M =
[[116, 134, 133, 137, 131, 120, 127, 116, 131, 129, 116],
 [128, 129, 138, 128, 141, 121, 106, 116, 145, 114, 137],
 [127, 138, 116, 122, 140, 138, 117, 115, 139, 138, 123],
 [110, 130, 139, 133, 121, 112, 154, 123, 117, 121, 114],
 [111, 133, 131, 144, 129, 122, 131, 115, 129, 131, 115],
 [128, 131, 145, 130, 134, 111, 118, 122, 138, 109, 141],
 [120, 137, 129, 132, 134, 127, 119, 115, 135, 129, 120],
 [136, 128, 145, 131, 141, 116, 104, 120, 144, 111, 146],
 [118, 134, 125, 127, 131, 130, 133, 121, 128, 134, 114],
 [129, 134, 113, 124, 129, 148, 113, 120, 135, 142, 120],
 [120, 136, 121, 128, 134, 134, 112, 112, 139, 131, 121],
 [117, 130, 131, 134, 133, 125, 118, 115, 138, 130, 124],
 [145, 143, 114, 100, 138, 138, 131, 131, 138, 145, 123],
 [114, 135, 136, 130, 129, 118, 148, 125, 125, 123, 111]]
Indices start at 1.
(1, 1)	116
(7, 6)	127
(10, 10)	142
(1, 5)	131
(14, 9)	125
(11, 10)	131
(11, 9)	139
(4, 2)	130
(13, 10)	145
(10, 1)	129
(4, 7)	154
(3, 1)	127
(10, 5)	129
(3, 6)	138
(7, 3)	129
(7, 4)	132
(12, 11)	124
(12, 9)	138
(12, 8)	115
(12, 4)	134
(12, 5)	133
(7, 1)	120
(13, 9)	138
(10, 4)	124
(12, 10)	130
(7, 11)	120
(10, 2)	134
(8, 10)	111
(2, 7)	106
(3, 10)	138
(2, 3)	138
(11, 8)	112
(6, 3)	145
(5, 5)	129
(3, 4)	122
(14, 1)	114

B =
[[109 130 126 150 117 124 129]
 [113 111 132 139 133 127 130]
 [135 137 133 119 112 117 136]
 [131 128 110 128 138 151 112]
 [140 126 138 117 121 123 138]
 [139 139 120 114 148 132 113]
 [117 117 136 141 117 120 139]
 [111 112 132 146 122 126 131]
 [137 139 133 121 116 114 136]
 [144 132 129 108 139 122 131]
 [132 142 126 127 112 114 140]
 [122 123 116 133 131 148 115]
 [136 142 131 125 111 119 137]
 [128 133 111 131 139 144 113]
 [139 129 140 116 118 122 137]]
Rows and columns are counted from 1.
row 1 col 1 -> 109
row 14 col 7 -> 113
row 6 col 1 -> 139
row 4 col 7 -> 112
row 11 col 2 -> 142
row 3 col 6 -> 117
row 8 col 1 -> 111
row 13 col 4 -> 125
row 10 col 6 -> 122
row 6 col 7 -> 113
row 6 col 3 -> 120
row 14 col 6 -> 144
row 6 col 2 -> 139
row 15 col 7 -> 137
row 7 col 7 -> 139
row 14 col 3 -> 111
row 2 col 6 -> 127
row 12 col 7 -> 115
row 5 col 7 -> 138
row 14 col 5 -> 139
row 4 col 1 -> 131
row 4 col 4 -> 128
row 15 col 5 -> 118
row 15 col 2 -> 129
row 3 col 4 -> 119
row 15 col 1 -> 139
row 12 col 5 -> 131
row 6 col 5 -> 148
row 2 col 3 -> 132
row 9 col 7 -> 136
row 3 col 2 -> 137
row 5 col 2 -> 126
row 1 col 6 -> 124

a =
[[135 132 143 126 134 132 127 119 146 131 123 134 117]
 [117 133 137 113 115 127 122 129 142 135 130 122 137]
 [116 133 139 131 141 116 154 132 154 150 135 112 136]]
Indices start at 1.
(1, 1): 135
(3, 2): 133
(2, 7): 122
(2, 5): 115
(1, 5): 134
(2, 9): 142
(2, 10): 135
(1, 8): 119
(3, 12): 112
(3, 6): 116
(1, 10): 131

data =
[[122 129 130 112 125 117 134 146 110 112 127]
 [109 141 124 139 142 137 100 118 155 146 136]]
Indices start at 1.
(1, 1): 122
(2, 7): 100
(2, 6): 137
(1, 3): 130
(2, 2): 141
(2, 10): 146
(2, 4): 139
(2, 5): 142
(2, 11): 136

grid =
[[128 136 136 134 143 144 107 141 114 143 140 143 131 144]
 [102 113 118 155 121 123 123 108 118 135 137 120 101 132]
 [153 128 132 102 131 113 142 122 153 112 121 116 145 108]
 [119 118 139 115 122 119 152 128 134 117 118 117 125 103]]
Indices start at 1.
(1, 1)	128
(4, 9)	134
(3, 4)	102
(1, 12)	143
(4, 7)	152
(4, 5)	122
(2, 12)	120
(2, 2)	113
(3, 13)	145
(1, 9)	114
(4, 3)	139
(4, 14)	103
(2, 6)	123
(1, 6)	144
(1, 11)	140
(4, 4)	115
(2, 1)	102

arr =
[[128 130 132 145 140 127 135 136 150 131 129]
 [133 128 132 140 137 128 135 134 148 130 129]
 [129 126 132 144 128 129 134 134 150 129 129]
 [128 126 130 144 135 128 135 135 150 129 129]
 [133 127 130 143 138 130 135 138 150 130 129]
 [134 129 132 143 138 121 136 135 151 128 125]
 [133 128 132 143 136 123 136 135 149 138 129]
 [134 129 132 144 138 130 136 135 151 130 129]
 [133 128 130 144 138 131 134 135 150 124 129]
 [133 127 128 145 138 130 136 134 151 129 130]
 [134 128 132 144 137 131 134 134 150 128 130]
 [132 129 131 141 138 129 135 135 150 130 129]
 [132 128 131 145 135 129 134 134 149 131 130]
 [134 129 129 143 137 130 129 134 152 129 129]
 [135 127 132 144 138 129 134 135 151 128 129]]
Indices start at 1.
(1, 1)	128
(2, 7)	135
(15, 8)	135
(9, 3)	130
(8, 10)	130
(10, 4)	145
(14, 5)	137
(8, 4)	144
(1, 9)	150
(6, 7)	136
(12, 11)	129
(1, 11)	129
(8, 7)	136
(2, 8)	134
(4, 5)	135
(9, 7)	134
(15, 9)	151
(10, 5)	138
(12, 10)	130
(3, 11)	129
(6, 9)	151
(7, 10)	138
(4, 9)	150
(2, 10)	130
(13, 5)	135
(11, 2)	128
(7, 8)	135
(13, 1)	132
(3, 10)	129
(1, 5)	140
(11, 11)	130
(6, 6)	121
(7, 4)	143
(3, 7)	134
(13, 9)	149
(9, 2)	128
(1, 7)	135

m =
[[155, 140, 126, 133, 119, 140, 117, 128, 133, 129, 114],
 [154, 137, 127, 126, 125, 143, 117, 128, 128, 136, 117]]
Rows and columns are counted from 1.
(1, 1)	155
(1, 8)	128
(1, 11)	114
(2, 5)	125
(2, 10)	136
(1, 9)	133
(1, 10)	129
(2, 3)	127
(2, 11)	117
(1, 7)	117
(1, 5)	119
(1, 2)	140

X =
[[119 136 118 113 129 121 147 117 133 125]
 [140 122 134 136 123 126 115 156 134 119]
 [113 142 115 131 124 120 127 131 145 119]
 [127 129 134 134 126 138 122 115 120 140]]
Indices start at 1.
(1, 1) => 119
(1, 7) => 147
(1, 2) => 136
(1, 9) => 133
(3, 2) => 142
(2, 5) => 123
(2, 1) => 140
(2, 7) => 115
(4, 7) => 122
(2, 8) => 156
(4, 2) => 129
(1, 10) => 125
(4, 6) => 138

x =
137,121,135,139,117,116
137,131,119,130,125,130
117,135,122,129,114,121
117,134,119,129,135,133
142,122,135,134,114,140
142,121,142,119,131,140
133,139,138,130,126,115
130,127,136,110,120,135
134,139,124,139,126,121
124,121,142,107,135,131
Rows and columns are counted from 1.
(1, 1) -> 137
(6, 6) -> 140
(1, 6) -> 116
(9, 5) -> 126
(5, 6) -> 140
(2, 5) -> 125
(5, 2) -> 122
(10, 1) -> 124
(7, 5) -> 126
(4, 4) -> 129
(3, 2) -> 135
(9, 3) -> 124
(10, 5) -> 135
(10, 6) -> 131
(4, 6) -> 133
(4, 1) -> 117
(8, 4) -> 110
(4, 5) -> 135

W =
[[117 109 115 112 140 125 109 143 135 141 135 106 142 138 136 115]
 [111 128 143 107 137 118 106 119 111 135 109 108 140 109 150 142]
 [146 111 119 131 140 113 125 132 135 137 120 123 138 123 140 116]
 [139 103 107 143 137 134 135 148 150 143 153 137 143 151 131 136]
 [111 147 123 114 135 141 117 130 122 141 130 120 134 131 116 142]]
Rows and columns are counted from 1.
(1, 1)	117
(1, 11)	135
(4, 6)	134
(3, 14)	123
(5, 1)	111
(2, 11)	109
(2, 2)	128
(4, 2)	103
(4, 15)	131
(4, 13)	143
(5, 7)	117
(5, 14)	131
(2, 4)	107
(4, 5)	137
(1, 9)	135
(5, 16)	142
(1, 12)	106
(3, 13)	138
(2, 14)	109
(5, 4)	114
(4, 1)	139
(5, 6)	141
(3, 6)	113
(3, 9)	135
(4, 14)	151
(5, 2)	147
(3, 11)	120
